Here is a tiny trained network, its code and every weight. The questions are about switching its units off for an input and a target symbol, where a switched-off unit gives its printed mean instead of its output.

import numpy as np


def w(rows, s, z=0):
    codes = np.array(rows[::2]) - 128.0
    scale = np.full(codes.shape[1], s)
    scale[-1] = z or s
    return codes * scale


def softmax(a):
    e = np.exp(a - a.max(-1, keepdims=True))
    return e / e.sum(-1, keepdims=True)


def log_softmax(a):
    a = a - a.max(-1, keepdims=True)
    return a - np.log(np.exp(a).sum(-1, keepdims=True))


def net(x, mask):
    ids = ['ΓΔΛβμξσφω'.index(c) for c in x.split()]
    T = len(ids)
    res = E[ids] + P[:T]
    u = 0
    for l in range(2):
        r = res
        for j in range(3):
            rows = slice(2 * j, 2 * j + 2)
            q, k, v = (r @ M[l][rows].T for M in (Q, K, V))
            z = softmax(np.where(np.tri(T) > 0, q @ k.T / 2**0.5, -1e9)) @ v
            o = O[l][rows]
            res = res + np.where(mask[u + j], z, o[:, -1]) @ o[:, :-1]
        u += 3
    return log_softmax(res[-1] @ U[:, :-1].T + U[:, -1])


Q, K, V, O = {}, {}, {}, {}
E = w([
[144,72,106,255,173,161,122,198,200,168,124],'Γ',
[186,141,35,169,52,111,140,143,108,83,92],'Δ',
[156,174,143,129,185,156,176,70,53,125,89],'Λ',
[107,159,118,135,122,154,132,172,100,63,224],'β',
[166,82,105,77,155,130,95,168,78,88,99],'μ',
[148,54,54,101,114,162,192,130,100,136,115],'ξ',
[115,122,137,178,85,94,117,181,56,128,62],'σ',
[48,73,165,169,144,182,184,172,72,176,126],'φ',
[148,125,139,109,84,143,49,75,130,185,140],'ω',
],0.0047)
P = w([
[52,160,134,96,156,63,148,120,169,149,148],'0',
[95,125,52,99,121,166,97,186,56,153,118],'1',
[231,121,172,132,73,183,158,189,99,161,150],'2',
[100,115,84,153,129,154,98,121,91,132,137],'3',
[246,121,179,138,91,174,156,187,98,162,152],'4',
[108,101,108,160,134,152,99,106,101,113,132],'5',
[242,119,183,155,92,174,162,175,102,167,165],'6',
[125,97,116,158,129,157,106,90,111,94,116],'7',
[254,109,196,158,92,160,156,168,101,166,167],'8',
[135,91,134,158,119,172,105,88,130,61,78],'9',
],0.0052)
Q[0] = w([
[28,135,196,111,177,83,252,96,152,145,96],'L0H1',
[111,77,132,146,77,168,148,196,81,159,160],'L0H1',
[81,137,127,116,130,111,106,57,158,81,102],'L0H2',
[52,113,57,200,213,157,130,120,42,40,114],'L0H2',
[137,84,101,187,138,115,128,214,240,112,171],'L0H3',
[158,52,102,138,72,169,58,164,114,208,109],'L0H3',
],0.026)
K[0] = w([
[62,120,152,106,152,138,249,177,24,245,112],'L0H1',
[97,82,137,106,52,103,96,204,200,115,179],'L0H1',
[114,97,111,151,69,154,87,71,107,157,133],'L0H2',
[120,67,139,227,133,250,164,112,53,4,129],'L0H2',
[104,81,94,173,106,115,119,248,205,115,197],'L0H3',
[123,67,149,123,96,133,98,110,199,241,28],'L0H3',
],0.024)
V[0] = w([
[107,187,216,185,84,60,31,212,105,112,83],'L0H1',
[147,75,61,83,59,102,70,165,221,120,176],'L0H1',
[163,118,128,131,41,165,17,43,120,195,151],'L0H2',
[166,111,102,155,105,198,101,151,55,108,126],'L0H2',
[157,168,67,222,75,112,172,16,148,97,47],'L0H3',
[160,76,164,91,208,144,92,90,113,198,4],'L0H3',
],0.014)
O[0] = w([
[122,195,149,204,125,58,35,224,107,69,126,154],'L0H1',
[97,70,34,139,123,128,144,180,122,114,254,206],'L0H1',
[208,40,143,124,239,93,78,112,101,156,71,106],'L0H2',
[102,43,72,127,119,142,53,132,144,124,143,173],'L0H2',
[128,139,135,60,22,114,78,178,245,172,168,27],'L0H3',
[64,52,83,140,57,77,149,195,60,95,191,248],'L0H3',
],0.0061,0.0017)
Q[1] = w([
[252,127,219,172,138,170,164,103,115,149,98],'L1H1',
[108,162,148,161,68,209,138,95,105,127,121],'L1H1',
[176,142,213,150,89,199,130,145,109,174,203],'L1H2',
[213,100,100,159,161,146,122,100,122,113,5],'L1H2',
[165,144,174,171,128,145,161,188,120,176,135],'L1H3',
[122,124,158,180,154,85,164,130,174,132,96],'L1H3',
],0.031)
K[1] = w([
[113,214,186,72,151,75,254,119,217,96,40],'L1H1',
[88,117,91,127,139,167,67,97,141,105,68],'L1H1',
[92,202,149,83,191,111,118,97,172,201,130],'L1H2',
[91,86,202,132,129,98,87,3,243,64,108],'L1H2',
[70,149,132,132,152,85,163,133,163,137,119],'L1H3',
[117,107,148,180,134,152,121,127,161,148,88],'L1H3',
],0.035)
V[1] = w([
[137,198,172,183,136,130,44,165,108,79,94],'L1H1',
[43,110,58,155,174,68,62,113,97,132,159],'L1H1',
[142,83,139,141,135,179,162,126,11,53,86],'L1H2',
[76,123,189,125,189,148,81,3,151,125,81],'L1H2',
[162,179,87,125,204,187,116,48,172,99,197],'L1H3',
[102,79,116,223,186,175,177,201,172,165,156],'L1H3',
],0.023)
O[1] = w([
[115,81,206,2,95,156,111,157,91,110,125,131],'L1H1',
[121,138,130,163,196,150,130,198,27,192,61,253],'L1H1',
[56,154,144,160,18,174,34,113,123,112,155,224],'L1H2',
[136,108,234,202,215,79,61,132,120,70,72,138],'L1H2',
[85,152,68,87,111,27,57,168,95,198,218,119],'L1H3',
[216,147,131,84,73,49,106,23,78,12,36,133],'L1H3',
],0.0092,0.007)
U = w([
[188,202,147,92,83,74,206,100,108,67,100,97],'Γ',
[150,52,50,75,171,136,161,111,163,155,141,109],'Δ',
[77,118,162,175,136,165,157,170,217,138,192,77],'Λ',
[97,148,139,80,106,56,86,153,121,147,178,14],'β',
[64,185,74,133,31,195,126,163,107,193,153,231],'μ',
[150,191,92,190,111,85,143,102,162,128,148,18],'ξ',
[139,92,181,59,114,169,167,159,119,120,123,3],'σ',
[148,67,151,138,82,141,41,44,168,15,84,186],'φ',
[163,102,159,179,252,113,107,161,72,165,30,223],'ω',
],0.0033,0.0028)

Each question gives the input, a string of symbols that net reads in full, and the target symbol t.
The units are the heads (2 rows each of Q, K, V and O). Each row of codes is followed by its name. A weight is (code - 128) times the scale printed after its matrix; where a second scale follows, it is the last column's (O and U).
mask holds one flag per head, layer by layer. A switched-off head (its flag False) gives its mean, the last column of its rows in O, instead of its output. The means were averaged over made-up inputs and are rounded, as every weight is.
A unit's drop is (log p(t) with every unit on - log p(t) with that unit switched off) / (log p(t) with every unit on - log p(t) with every unit switched off).
The circuit of an input: a set's keep is (log p(t) with only the set's units on - log p(t) with every unit switched off) / (log p(t) with every unit on - log p(t) with every unit switched off). Starting from all 6 units, units are removed one at a time, each time the one whose removal leaves the highest keep (on an exact tie, the one counted first), for as long as the keep stays at least 0.8.
circuit, biggest first: the units of the circuit, biggest drop first
unit that matters most: the unit with the biggest drop
heads that matter: for each layer, one digit per head in row order, 1 if its drop is at least 0.15 and else 0, layers parted by /
input φ Δ β Γ, target μ: unit that matters most -> L1H2
input ξ φ ω ω ω, target ξ: circuit, biggest first -> L1H1, L0H1
input β ω β φ Δ Δ Λ Γ μ β, target φ: circuit, biggest first -> L0H3, L1H1, L0H2, L1H2
input Λ Λ φ Λ ξ ω Δ ω μ, target Λ: circuit, biggest first -> L1H3, L0H1, L1H1, L0H2
input φ Λ ω φ Λ, target φ: circuit, biggest first -> L1H2, L0H3, L1H3
input ω Λ Λ ω, target ω: circuit, biggest first -> L0H2, L1H1, L0H1
input φ μ μ μ μ μ β ω, target μ: heads that matter -> 101 / 110
input ω μ Δ ω ω ω ω ω ω Λ, target μ: heads that matter -> 001 / 010
input β Λ ω φ Λ β φ μ Λ β, target φ: heads that matter -> 111 / 110
input μ β μ Λ ω ξ φ ω Δ ω, target φ: circuit, biggest first -> L0H2, L1H1, L1H2
input Γ ξ ω Γ Λ ω ω, target Γ: heads that matter -> 010 / 011
input φ Δ μ β Δ ω ω, target φ: circuit, biggest first -> L1H2, L0H3, L1H3
input Γ Λ β ω φ Γ σ, target Γ: circuit, biggest first -> L1H3, L1H2
input ω ω ω ξ, target μ: circuit, biggest first -> L1H2
input ω φ φ, target ω: heads that matter -> 000 / 010
input Λ Λ β φ ω ω, target ω: circuit, biggest first -> L0H2, L1H1, L0H3
input Λ φ Λ, target Λ: circuit, biggest first -> L1H3, L0H1, L1H1, L0H2
input σ φ φ, target σ: circuit, biggest first -> L1H1, L0H1, L0H2
input Λ Δ ω ω μ ω β, target Λ: circuit, biggest first -> L1H3, L0H1, L1H1, L0H3
input β ω ξ, target β: circuit, biggest first -> L0H3, L1H3, L1H1
input Λ σ μ μ Λ σ Λ, target Λ: heads that matter -> 110 / 101
input σ β Γ ω ω ω ω β Λ, target σ: heads that matter -> 100 / 100
input μ ω ω β Λ, target μ: heads that matter -> 011 / 010
input Γ Γ ξ β Γ ξ Λ β, target ω: unit that matters most -> L0H3
input Δ ω ξ β σ Δ σ β Λ, target Δ: heads that matter -> 001 / 010
input Γ Λ ω ω β, target Γ: heads that matter -> 011 / 011
input ω ω β ξ φ ω μ, target ω: unit that matters most -> L1H2
input φ Λ β Δ Γ, target φ: heads that matter -> 101 / 110
